Here is a tiny trained network, its code and every weight. The questions are about switching its units off for an input and a target symbol, where a switched-off unit gives its printed mean instead of its output.

import numpy as np


def w(rows, s, z=0):
    codes = np.array(rows[::2]) - 128.0
    scale = np.full(codes.shape[1], s)
    scale[-1] = z or s
    return codes * scale


def norm(h):
    return h / np.sqrt((h * h).mean(-1, keepdims=True) + 1e-5)


def f(y):
    return y / 2 * (1 + np.tanh(0.7978845608 * (y + 0.044715 * y**3)))


def softmax(a):
    e = np.exp(a - a.max(-1, keepdims=True))
    return e / e.sum(-1, keepdims=True)


def log_softmax(a):
    a = a - a.max(-1, keepdims=True)
    return a - np.log(np.exp(a).sum(-1, keepdims=True))


def net(x, mask):
    ids = ['ΘΞΣΨαδηπ'.index(c) for c in x.split()]
    T = len(ids)
    res = E[ids] + P[:T]
    q, k, v = (norm(res) @ M[0].T for M in (Q, K, V))
    z = softmax(np.where(np.tri(T) > 0, q @ k.T / 4**0.5, -1e9)) @ v
    res = res + np.where(mask[0], z, O[0][:, -1]) @ O[0][:, :-1]
    y = f(norm(res) @ A[0][:, :-1].T + A[0][:, -1])
    res = res + np.where(mask[1:9], y, B[0][:, -1]) @ B[0][:, :-1]
    return log_softmax(norm(res)[-1] @ U[:, :-1].T + U[:, -1])


Q, K, V, O, A, B = {}, {}, {}, {}, {}, {}
E = w([
[170,101,183,120,106,104,140,99],'Θ',
[163,180,173,142,145,136,124,191],'Ξ',
[212,136,115,139,85,70,115,139],'Σ',
[254,119,59,212,139,67,139,253],'Ψ',
[155,74,229,157,133,100,139,61],'α',
[191,227,163,157,142,114,81,183],'δ',
[194,190,136,90,90,120,111,174],'η',
[182,130,109,76,67,99,153,200],'π',
],0.0072)
P = w([
[11,117,77,100,205,98,129,67],'0',
[165,129,134,115,227,80,136,114],'1',
[130,71,131,112,239,74,71,150],'2',
[228,62,115,125,135,231,64,82],'3',
[232,156,149,150,103,151,176,95],'4',
[153,136,232,108,89,62,112,181],'5',
[142,55,195,105,99,173,3,153],'6',
[175,58,203,153,102,245,143,139],'7',
[168,126,255,123,67,124,161,187],'8',
],0.0085)
Q[0] = w([
[111,59,39,76,209,179,30,109],'h0',
[133,80,186,84,138,85,3,185],'h0',
[73,161,50,142,142,167,140,68],'h0',
[118,151,130,58,223,2,153,128],'h0',
],0.0079)
K[0] = w([
[189,179,115,145,137,128,226,102],'h0',
[101,156,97,169,99,192,168,85],'h0',
[168,126,201,125,192,107,140,134],'h0',
[161,66,55,154,150,255,55,115],'h0',
],0.0098)
V[0] = w([
[169,100,130,31,79,65,93,84],'h0',
[7,73,91,82,102,183,227,115],'h0',
[190,47,231,184,197,120,132,110],'h0',
[129,218,191,57,203,159,128,130],'h0',
],0.012)
O[0] = w([
[150,172,41,116,93,82,29,97,235],'h0',
[134,114,55,249,129,143,176,120,2],'h0',
[44,49,127,70,112,161,45,204,215],'h0',
[107,93,174,145,103,10,117,151,115],'h0',
],0.014,0.0054)
A[0] = w([
[142,163,141,46,88,116,91,96,107],'n0',
[85,185,162,143,175,136,250,67,2],'n1',
[212,135,170,147,48,174,89,110,225],'n2',
[100,160,37,204,90,97,127,65,28],'n3',
[46,82,132,135,98,55,75,170,159],'n4',
[161,168,144,182,117,53,153,101,100],'n5',
[154,138,128,198,20,85,126,100,128],'n6',
[84,231,50,109,187,201,178,33,4],'n7',
],0.012,0.0082)
B[0] = w([
[135,96,112,181,199,111,128,128,236],'n0',
[108,128,110,11,160,110,7,120,144],'n1',
[169,90,116,135,114,147,194,166,243],'n2',
[149,142,204,84,126,155,93,111,173],'n3',
[116,168,109,146,67,145,173,76,251],'n4',
[86,98,121,103,130,169,156,135,171],'n5',
[93,125,164,123,124,147,58,205,176],'n6',
[50,8,131,35,193,58,126,133,150],'n7',
],0.015,0.011)
U = w([
[75,139,79,147,100,162,183,102,211],'Θ',
[124,152,216,116,102,90,211,96,125],'Ξ',
[170,129,119,196,197,106,130,106,249],'Σ',
[120,91,151,48,200,110,74,142,89],'Ψ',
[61,124,140,172,106,152,34,150,99],'α',
[168,185,229,137,138,35,107,129,81],'δ',
[41,61,190,190,141,65,169,218,2],'η',
[147,130,198,131,142,254,237,157,152],'π',
],0.0074,0.0028)

Each question gives the input, a string of symbols that net reads in full, and the target symbol t.
The units are the heads (4 rows each of Q, K, V and O) and the neurons (one row each of A and B). Each row of codes is followed by its name. A weight is (code - 128) times the scale printed after its matrix; where a second scale follows, it is the last column's (O, A, B and U).
mask holds one flag per unit, heads first, then neurons. A switched-off unit (its flag False) gives its mean, the last column of its rows in O or B, instead of its output. The means were averaged over made-up inputs and are rounded, as every weight is.
A unit's drop is (log p(t) with every unit on - log p(t) with that unit switched off) / (log p(t) with every unit on - log p(t) with every unit switched off).
The circuit of an input: a set's keep is (log p(t) with only the set's units on - log p(t) with every unit switched off) / (log p(t) with every unit on - log p(t) with every unit switched off). Starting from all 9 units, units are removed one at a time, each time the one whose removal leaves the highest keep (on an exact tie, the one counted first), for as long as the keep stays at least 0.8.
circuit, biggest first: the units of the circuit, biggest drop first
unit that matters most: the unit with the biggest drop
k most important neurons: the k neurons with the biggest drops, biggest first
drop of u: that unit's drop, to one decimal
input η Θ α, target δ: circuit, biggest first	h0, n6
input η Ψ δ, target η: circuit, biggest first	h0, n5, n6
input Ψ Ψ π Ξ Ψ π Θ Ξ Θ, target α: 2 most important neurons	n4, n7
input η η Ξ Ξ π Σ, target η: 2 most important neurons	n6, n5
input α Ψ Σ, target α: 2 most important neurons	n2, n4
input Σ Ψ π η Ψ, target Σ: most important neuron	n0
input π Θ Ψ Ψ δ Θ, target π: circuit, biggest first	h0, n5, n3
input Θ Ψ Σ Θ π Ξ Θ η Θ, target Θ: 2 most important neurons	n4, n6
input Ξ Ψ Θ Ξ δ Σ, target Ξ: circuit, biggest first	n4, n6
input Ξ α Ψ Ψ η Ψ Ξ, target Ξ: circuit, biggest first	h0, n4
input η Σ α Θ Ψ Θ Ψ Ξ δ, target η: circuit, biggest first	h0, n6, n5
input Θ π Ψ, target Θ: circuit, biggest first	n4, h0
input η Θ Ψ Σ Ξ α Ξ, target η: circuit, biggest first	h0, n5
input Ξ α Θ, target η: circuit, biggest first	h0
input Θ Θ Σ, target α: 3 most important neurons	n6, n3, n2
input π Ψ η, target π: circuit, biggest first	h0, n5
input Θ α Ψ Θ Ξ Ψ Ψ π Θ, target Θ: circuit, biggest first	h0, n4
input Σ Ξ η Ξ Σ Ψ δ, target Σ: 2 most important neurons	n0, n6
input π η Ψ π Θ Ψ Ψ Ξ Σ, target π: 2 most important neurons	n5, n3
input Σ α δ Ψ α Θ, target Σ: circuit, biggest first	n0, h0
input Σ Ξ Θ Ψ Ψ α η Ψ η, target Σ: unit that matters most	n0
input π Θ Θ Ψ Ξ Ψ, target π: 3 most important neurons	n5, n3, n0
input Σ Ψ Σ Θ Ψ Ψ Ψ Ψ, target Σ: 3 most important neurons	n0, n4, n5
input Ψ Θ Θ α Ξ Ψ Σ π Ξ, target Ψ: 2 most important neurons	n0, n6
input π Ψ Θ Ψ Θ Ξ, target π: 4 most important neurons	n5, n3, n0, n2
input δ δ Ξ Σ, target Ξ: drop of h0	0.9
